Below are the code and all the weights of a small trained network. Each question names an input and a class and asks about switching units off, where a switched-off unit gives its printed mean instead of its output.

import numpy as np


def w(rows, s, z=0):
    codes = np.array(rows[::2]) - 128.0
    scale = np.full(codes.shape[1], s)
    scale[-1] = z or s
    return codes * scale


def f(y):
    return y / 2 * (1 + np.tanh(0.7978845608 * (y + 0.044715 * y**3)))


def log_softmax(a):
    a = a - a.max(-1, keepdims=True)
    return a - np.log(np.exp(a).sum(-1, keepdims=True))


def net(x, mask):
    res = np.array(x, float).reshape(1, 8) / 4 @ E
    y = f(res @ A[0][:, :-1].T + A[0][:, -1])
    res = res + np.where(mask, y, B[0][:, -1]) @ B[0][:, :-1]
    return log_softmax(res[-1] @ U[:, :-1].T + U[:, -1])


A, B = {}, {}
E = w([
[130,124,123,140,130,112,94,128,112,127,128],'x0',
[127,122,135,145,135,135,151,137,123,143,121],'x1',
[174,173,195,168,179,155,74,175,201,62,106],'x2',
[136,74,129,56,248,90,119,165,147,144,185],'x3',
[180,187,96,83,163,67,185,135,87,108,16],'x4',
[128,122,124,128,128,139,144,134,129,126,127],'x5',
[127,137,132,121,121,114,125,123,137,118,139],'x6',
[105,125,130,131,130,125,120,129,142,143,104],'x7',
],0.015)
A[0] = w([
[157,193,192,206,128,203,82,148,187,48,102,190],'N1',
[133,112,159,190,134,177,91,137,186,71,142,137],'N2',
[181,208,118,132,56,97,162,106,78,91,25,154],'N3',
[90,102,86,32,200,60,165,143,83,207,155,176],'N4',
[95,85,28,144,87,129,149,33,108,191,166,255],'N5',
[105,122,143,193,63,222,104,83,178,146,158,191],'N6',
[101,69,130,130,56,170,100,101,119,164,177,217],'N7',
[106,129,145,214,53,175,113,66,146,145,165,202],'N8',
[101,152,117,148,7,121,160,62,83,125,96,203],'N9',
[135,133,184,151,169,161,64,213,197,85,201,138],'N10',
[110,72,120,135,163,158,81,174,190,198,254,163],'N11',
[222,150,154,102,229,97,113,241,209,80,58,110],'N12',
],0.0086,0.0074)
B[0] = w([
[75,222,109,81,131,203,72,178,62,108,110,240],'N1',
[96,131,147,102,115,153,63,183,93,118,120,194],'N2',
[102,110,1,142,112,98,124,211,147,228,102,221],'N3',
[132,52,135,47,160,59,207,71,112,62,108,248],'N4',
[217,108,121,167,117,89,166,83,194,116,172,234],'N5',
[129,168,140,114,93,158,73,65,88,59,95,219],'N6',
[160,139,168,178,156,99,141,62,179,105,176,211],'N7',
[199,172,141,175,178,108,61,52,71,57,135,216],'N8',
[216,107,60,126,132,173,66,107,173,185,107,215],'N9',
[125,113,197,123,166,231,113,138,116,156,100,227],'N10',
[81,32,241,78,100,147,172,139,162,132,213,238],'N11',
[116,177,68,178,243,193,89,50,161,121,187,253],'N12',
],0.01,0.019)
U = w([
[146,163,103,210,173,153,107,60,183,96,164,221],'0',
[102,78,187,128,72,77,171,142,178,98,186,48],'1',
[110,178,147,132,66,162,88,129,50,55,93,191],'2',
[64,99,177,104,127,192,116,203,149,153,154,79],'3',
[155,91,63,147,55,103,136,149,160,213,101,202],'4',
[110,104,84,60,137,55,173,126,58,81,95,116],'5',
[64,194,58,153,103,146,109,255,121,145,107,4],'6',
],0.011,0.0028)

Each question gives the input, the list of numbers given to net, and the class t.
The units are the neurons (one row each of A and B). Each row of codes is followed by its name. A weight is (code - 128) times the scale printed after its matrix; where a second scale follows, it is the last column's (A, B and U).
mask holds one flag per neuron, in row order. A switched-off neuron (its flag False) gives its mean, the last column of its row in B, instead of its output. The means were averaged over made-up inputs and are rounded, as every weight is.
A unit's drop is (log p(t) with every unit on - log p(t) with that unit switched off) / (log p(t) with every unit on - log p(t) with every unit switched off).
The circuit of an input: a set's keep is (log p(t) with only the set's units on - log p(t) with every unit switched off) / (log p(t) with every unit on - log p(t) with every unit switched off). Starting from all 12 units, units are removed one at a time, each time the one whose removal leaves the highest keep (on an exact tie, the one counted first), for as long as the keep stays at least 0.8.
circuit, biggest first: the units of the circuit, biggest drop first
most important unit: the unit with the biggest drop
top k neurons: the k neurons with the biggest drops, biggest first
drop when u is switched off: that unit's drop, to one decimal
input [-4,3,2,0,-7,3,-2,-2], class 2: most important unit	N6
input [-8,2,-5,0,5,-2,5,-1], class 4: top 2 neurons	[N3, N9]
input [4,3,-1,0,7,1,-4,-1], class 4: top 2 neurons	[N3, N1]
input [6,8,1,-2,-8,5,-1,-8], class 2: top 3 neurons	[N12, N6, N2]
input [6,7,7,1,-6,-6,1,2], class 3: top 2 neurons	[N11, N10]
input [4,3,-8,2,-8,1,7,7], class 1: top 2 neurons	[N11, N12]
input [-3,4,-8,1,-4,-7,4,3], class 1: top 3 neurons	[N12, N11, N4]
input [2,7,1,-8,3,-1,-6,6], class 6: top 2 neurons	[N3, N1]
input [4,2,1,0,5,0,8,3], class 6: top 2 neurons	[N3, N5]
input [-3,-8,-3,7,1,-1,5,8], class 5: top 2 neurons	[N4, N7]
input [8,2,-7,8,1,-8,-4,8], class 5: drop when N4 is switched off	5.2
input [-4,-5,7,-4,3,-8,4,5], class 6: drop when N10 is switched off	0.0
input [6,6,1,-8,4,3,-6,5], class 6: drop when N5 is switched off	0.1
input [6,6,2,0,8,4,4,-4], class 6: circuit, biggest first	[N3]
input [4,-1,1,5,-1,1,-1,3], class 3: drop when N5 is switched off	0.2
